Below are the code and all the weights of a small trained network. Each question names an input and a class and asks about switching units off, where a switched-off unit gives its printed mean instead of its output.

import numpy as np


def w(rows, s, z=0):
    codes = np.array(rows[::2]) - 128.0
    scale = np.full(codes.shape[1], s)
    scale[-1] = z or s
    return codes * scale


def f(y):
    return np.maximum(y, 0)


def log_softmax(a):
    a = a - a.max(-1, keepdims=True)
    return a - np.log(np.exp(a).sum(-1, keepdims=True))


def net(x, mask):
    res = np.array(x, float).reshape(1, 7) / 4 @ E
    y = f(res @ A[0][:, :-1].T + A[0][:, -1])
    res = res + np.where(mask, y, B[0][:, -1]) @ B[0][:, :-1]
    return log_softmax(res[-1] @ U[:, :-1].T + U[:, -1])


A, B = {}, {}
E = w([
[159,129,137,25,166,144,150,136,254,97,155],'x0',
[82,78,106,49,99,138,190,183,136,208,142],'x1',
[145,164,60,175,105,124,176,130,128,114,172],'x2',
[250,85,138,128,66,126,4,162,107,136,189],'x3',
[178,215,168,136,196,77,128,178,109,196,154],'x4',
[137,103,23,134,150,44,48,152,179,137,45],'x5',
[108,121,152,116,127,120,112,128,134,127,118],'x6',
],0.0076)
A[0] = w([
[76,134,137,176,164,124,146,152,165,102,80,52],'N0',
[98,84,112,149,68,93,142,154,186,204,142,95],'N1',
[106,106,115,131,18,184,152,40,143,96,145,193],'N2',
[128,118,193,113,96,163,171,98,94,83,182,31],'N3',
[154,203,205,127,99,122,151,144,113,194,166,167],'N4',
[37,162,111,144,213,160,194,78,135,96,48,114],'N5',
[96,58,63,151,70,165,159,80,143,128,128,137],'N6',
[114,108,138,79,129,94,133,132,123,221,133,132],'N7',
[122,159,164,127,116,220,140,100,98,128,179,3],'N8',
[82,143,85,151,104,103,129,117,2,146,120,51],'N9',
[168,160,117,224,133,132,112,62,158,52,119,192],'N10',
[85,73,142,94,106,188,79,73,125,82,83,146],'N11',
[87,65,156,42,110,169,141,221,168,191,130,159],'N12',
[74,107,177,116,160,221,125,106,99,144,183,68],'N13',
[71,152,176,140,204,42,155,110,110,143,142,233],'N14',
[133,146,189,139,146,147,80,71,147,147,89,150],'N15',
[98,101,122,174,121,128,82,117,39,198,121,212],'N16',
[132,101,129,83,84,152,169,179,84,164,114,130],'N17',
[175,92,169,117,47,89,59,181,110,87,160,171],'N18',
[146,163,99,73,162,139,144,109,231,102,202,169],'N19',
[159,91,127,72,192,155,104,138,187,132,174,231],'N20',
[132,153,146,165,172,137,101,109,197,48,140,149],'N21',
[129,108,32,127,159,73,82,157,148,133,59,44],'N22',
[138,65,123,157,137,186,210,204,149,167,118,38],'N23',
[112,153,87,125,79,119,150,157,135,157,148,147],'N24',
],0.0085,0.0029)
B[0] = w([
[176,96,91,72,91,83,159,116,139,124,131,171],'N0',
[135,192,198,172,65,134,122,100,114,114,135,174],'N1',
[92,172,118,168,221,68,180,171,93,191,128,232],'N2',
[96,154,87,54,83,96,126,46,78,176,82,208],'N3',
[76,116,7,159,170,106,111,83,102,182,117,222],'N4',
[233,81,146,97,92,78,215,183,194,127,206,254],'N5',
[148,125,108,206,194,157,108,123,142,188,156,210],'N6',
[182,164,158,192,120,167,181,86,175,158,73,181],'N7',
[104,123,127,44,51,66,75,39,78,175,76,197],'N8',
[41,82,242,57,141,208,176,126,89,78,128,210],'N9',
[173,149,148,117,82,211,194,134,132,147,92,222],'N10',
[141,166,59,191,195,139,133,158,114,195,128,208],'N11',
[145,164,161,191,100,116,165,134,165,90,92,235],'N12',
[99,130,90,91,123,58,147,79,110,136,103,205],'N13',
[151,62,39,168,129,128,119,169,173,143,87,215],'N14',
[177,198,187,226,79,152,130,182,179,167,89,171],'N15',
[74,82,204,149,198,168,187,155,63,53,167,229],'N16',
[164,157,155,183,86,170,138,133,168,158,92,186],'N17',
[166,67,83,140,104,64,210,150,127,122,177,229],'N18',
[34,82,146,103,183,167,150,164,67,69,69,235],'N19',
[93,103,143,146,172,149,194,162,47,53,126,221],'N20',
[103,166,192,166,73,141,182,144,123,124,70,193],'N21',
[40,204,116,24,75,36,128,1,17,134,71,214],'N22',
[157,117,184,133,70,147,146,82,125,138,117,174],'N23',
[125,191,156,182,106,185,129,180,147,67,104,166],'N24',
],0.0061,0.0089)
U = w([
[74,172,120,50,77,72,127,21,85,133,108,50],'0',
[125,155,150,163,137,143,164,142,112,122,134,254],'1',
[56,84,202,104,182,186,164,140,90,44,145,50],'2',
[159,224,192,200,41,211,151,105,162,119,113,50],'3',
[189,22,111,113,92,76,181,141,140,130,223,91],'4',
[115,141,121,142,141,149,148,148,105,141,117,229],'5',
[112,192,73,186,254,131,135,139,114,184,142,140],'6',
[114,128,124,94,172,185,76,146,173,156,200,92],'7',
],0.01,0.0056)

Each question gives the input, the list of numbers given to net, and the class t.
The units are the neurons (one row each of A and B). Each row of codes is followed by its name. A weight is (code - 128) times the scale printed after its matrix; where a second scale follows, it is the last column's (A, B and U).
mask holds one flag per neuron, in row order. A switched-off neuron (its flag False) gives its mean, the last column of its row in B, instead of its output. The means were averaged over made-up inputs and are rounded, as every weight is.
A unit's drop is (log p(t) with every unit on - log p(t) with that unit switched off) / (log p(t) with every unit on - log p(t) with every unit switched off).
The circuit of an input: a set's keep is (log p(t) with only the set's units on - log p(t) with every unit switched off) / (log p(t) with every unit on - log p(t) with every unit switched off). Starting from the 12 units with the biggest drops (on a tie, the unit counted first), units are removed one at a time, each time the one whose removal leaves the highest keep (on an exact tie, the one counted first), for as long as the keep stays at least 0.8.
units of the circuit, in order: the units of the circuit, biggest drop first
unit that matters most: the unit with the biggest drop
k most important neurons: the k neurons with the biggest drops, biggest first
drop when u is switched off: that unit's drop, to one decimal
input [7,-8,1,-4,-7,-2,8], class 3: unit that matters most => N21
input [0,3,-2,4,-7,-1,6], class 6: units of the circuit, in order => [N11; N2; N6]
input [3,5,8,6,-7,-4,5], class 1: 2 most important neurons => [N2; N5]
input [0,-3,1,6,4,7,1], class 0: 2 most important neurons => [N22; N5]
input [4,-6,-8,-7,-8,-8,0], class 0: 3 most important neurons => [N3; N8; N13]
input [6,-1,-2,5,-3,3,4], class 2: 3 most important neurons => [N20; N19; N5]
input [1,-4,5,-3,-8,-1,-1], class 6: units of the circuit, in order => [N2; N6]
input [-6,5,-6,-7,-6,-2,-7], class 4: 2 most important neurons => [N5; N19]
input [6,8,-5,-5,-2,-2,7], class 3: 2 most important neurons => [N12; N7]
input [7,1,0,3,-8,3,7], class 6: units of the circuit, in order => [N11; N2]
input [-4,-1,3,-2,-7,-3,-4], class 6: units of the circuit, in order => [N2; N6]
input [3,-1,7,3,4,-7,-1], class 0: units of the circuit, in order => [N8; N3]
input [7,-4,8,8,8,6,-7], class 1: units of the circuit, in order => [N21; N19]
input [-8,-5,2,1,-1,6,4], class 2: 2 most important neurons => [N16; N9]
input [-8,7,5,-4,-8,5,2], class 2: units of the circuit, in order => [N9]
input [5,8,8,5,-6,-1,4], class 1: 4 most important neurons => [N2; N19; N20; N10]
input [-2,-8,5,-8,-7,1,5], class 3: 4 most important neurons => [N10; N21; N18; N4]
input [-8,-6,1,2,-6,-6,-4], class 2: 2 most important neurons => [N9; N16]
input [7,3,-6,5,4,1,-3], class 2: 2 most important neurons => [N20; N19]
input [-7,2,-6,-1,-8,4,4], class 6: units of the circuit, in order => [N11]
input [1,8,-4,3,-7,-6,0], class 3: 2 most important neurons => [N12; N17]
input [8,-5,4,1,8,-3,5], class 2: 2 most important neurons => [N19; N20]
input [-5,3,7,2,-3,-8,-1], class 0: drop when N8 is switched off => 0.3
input [-7,-7,4,-4,-1,-3,-6], class 2: drop when N9 is switched off => 1.1
input [-1,-8,4,-3,2,4,-4], class 3: drop when N10 is switched off => 0.2
